Below is a small trained network, with its code and all its weights. Each question gives an input and a class and asks what happens when units are switched off, that is, made to give their printed mean instead of their output.

import numpy as np


def w(rows, s, z=0):
    codes = np.array(rows[::2]) - 128.0
    scale = np.full(codes.shape[1], s)
    scale[-1] = z or s
    return codes * scale


def f(y):
    return y / 2 * (1 + np.tanh(0.7978845608 * (y + 0.044715 * y**3)))


def log_softmax(a):
    a = a - a.max(-1, keepdims=True)
    return a - np.log(np.exp(a).sum(-1, keepdims=True))


def net(x, mask):
    res = np.array(x, float).reshape(1, 6) / 4 @ E
    y = f(res @ A[0][:, :-1].T + A[0][:, -1])
    res = res + np.where(mask, y, B[0][:, -1]) @ B[0][:, :-1]
    return log_softmax(res[-1] @ U[:, :-1].T + U[:, -1])


A, B = {}, {}
E = w([
[133,127,125,129,117,126,119],'x0',
[175,142,204,100,17,169,245],'x1',
[119,98,254,153,73,17,61],'x2',
[189,183,155,218,126,176,78],'x3',
[234,49,85,166,153,86,168],'x4',
[132,127,131,123,135,131,130],'x5',
],0.008)
A[0] = w([
[78,60,116,6,161,76,174,78],'n0',
[176,181,144,249,153,167,102,58],'n1',
[81,57,100,27,139,64,157,84],'n2',
[119,135,106,145,211,113,57,104],'n3',
[195,46,96,193,149,100,152,31],'n4',
[158,175,46,97,160,188,150,1],'n5',
[127,95,232,153,80,1,61,49],'n6',
[8,243,158,92,105,188,64,68],'n7',
[61,98,62,159,205,78,61,77],'n8',
],0.0076,0.006)
B[0] = w([
[160,190,162,94,102,145,21,208],'n0',
[171,201,162,63,120,163,3,184],'n1',
[146,201,163,114,129,148,35,201],'n2',
[150,151,193,144,37,168,238,209],'n3',
[188,50,164,40,227,71,130,164],'n4',
[69,109,64,72,200,204,139,179],'n5',
[20,98,27,96,174,254,162,254],'n6',
[214,22,140,76,217,23,158,229],'n7',
[154,159,183,146,45,149,251,236],'n8',
],0.008,0.0069)
U = w([
[39,110,52,123,192,218,146,87],'0',
[139,150,203,132,43,140,235,95],'1',
[172,51,138,110,237,16,126,97],'2',
[140,211,154,127,126,141,4,105],'3',
[102,134,92,162,140,99,132,255],'4',
],0.011,0.014)

Each question gives the input, the list of numbers given to net, and the class t.
The units are the neurons (one row each of A and B). Each row of codes is followed by its name. A weight is (code - 128) times the scale printed after its matrix; where a second scale follows, it is the last column's (A, B and U).
mask holds one flag per neuron, in row order. A switched-off neuron (its flag False) gives its mean, the last column of its row in B, instead of its output. The means were averaged over made-up inputs and are rounded, as every weight is.
A unit's drop is (log p(t) with every unit on - log p(t) with that unit switched off) / (log p(t) with every unit on - log p(t) with every unit switched off).
The circuit of an input: a set's keep is (log p(t) with only the set's units on - log p(t) with every unit switched off) / (log p(t) with every unit on - log p(t) with every unit switched off). Starting from all 9 units, units are removed one at a time, each time the one whose removal leaves the highest keep (on an exact tie, the one counted first), for as long as the keep stays at least 0.8.
units of the circuit, in order: the units of the circuit, biggest drop first
most important unit: the unit with the biggest drop
k most important neurons: the k neurons with the biggest drops, biggest first
input [3,5,-2,6,-5,8], class 3: most important unit -> n8
input [-7,5,-2,-5,-3,1], class 4: 2 most important neurons -> [n8, n3]
input [-1,3,-3,-5,-3,-6], class 3: units of the circuit, in order -> [n6, n0, n8]
input [-4,-7,4,6,0,-4], class 1: 2 most important neurons -> [n3, n8]
input [-4,-7,-4,7,1,1], class 1: 2 most important neurons -> [n3, n8]
input [-5,7,6,-8,-2,5], class 3: 2 most important neurons -> [n0, n2]
input [4,-5,3,-1,-1,-3], class 1: units of the circuit, in order -> [n8, n3]
input [7,-7,1,5,-2,3], class 1: units of the circuit, in order -> [n3, n8]
input [-3,-5,-7,-5,8,-4], class 2: 2 most important neurons -> [n4, n6]
input [-8,-5,-6,-8,5,-4], class 3: 3 most important neurons -> [n0, n2, n6]
input [-3,-8,-6,7,-7,-7], class 1: 3 most important neurons -> [n3, n8, n6]
input [0,4,5,-4,2,6], class 0: 2 most important neurons -> [n6, n8]
input [5,1,-2,-5,-5,5], class 2: units of the circuit, in order -> [n7, n6]
input [0,3,4,-3,1,-3], class 0: units of the circuit, in order -> [n6, n8]
input [-5,7,-3,1,8,-4], class 2: units of the circuit, in order -> [n4, n8]
input [2,6,-8,7,-3,-5], class 0: units of the circuit, in order -> [n5]
input [-5,1,-6,7,-8,-6], class 2: 2 most important neurons -> [n7, n6]
input [1,-6,3,-7,-4,-1], class 3: 2 most important neurons -> [n2, n0]
input [-8,6,6,-2,-7,6], class 4: units of the circuit, in order -> [n6, n8, n7]
input [-2,5,0,8,0,0], class 3: units of the circuit, in order -> [n1]
input [-7,2,1,8,8,-1], class 2: 3 most important neurons -> [n4, n0, n2]
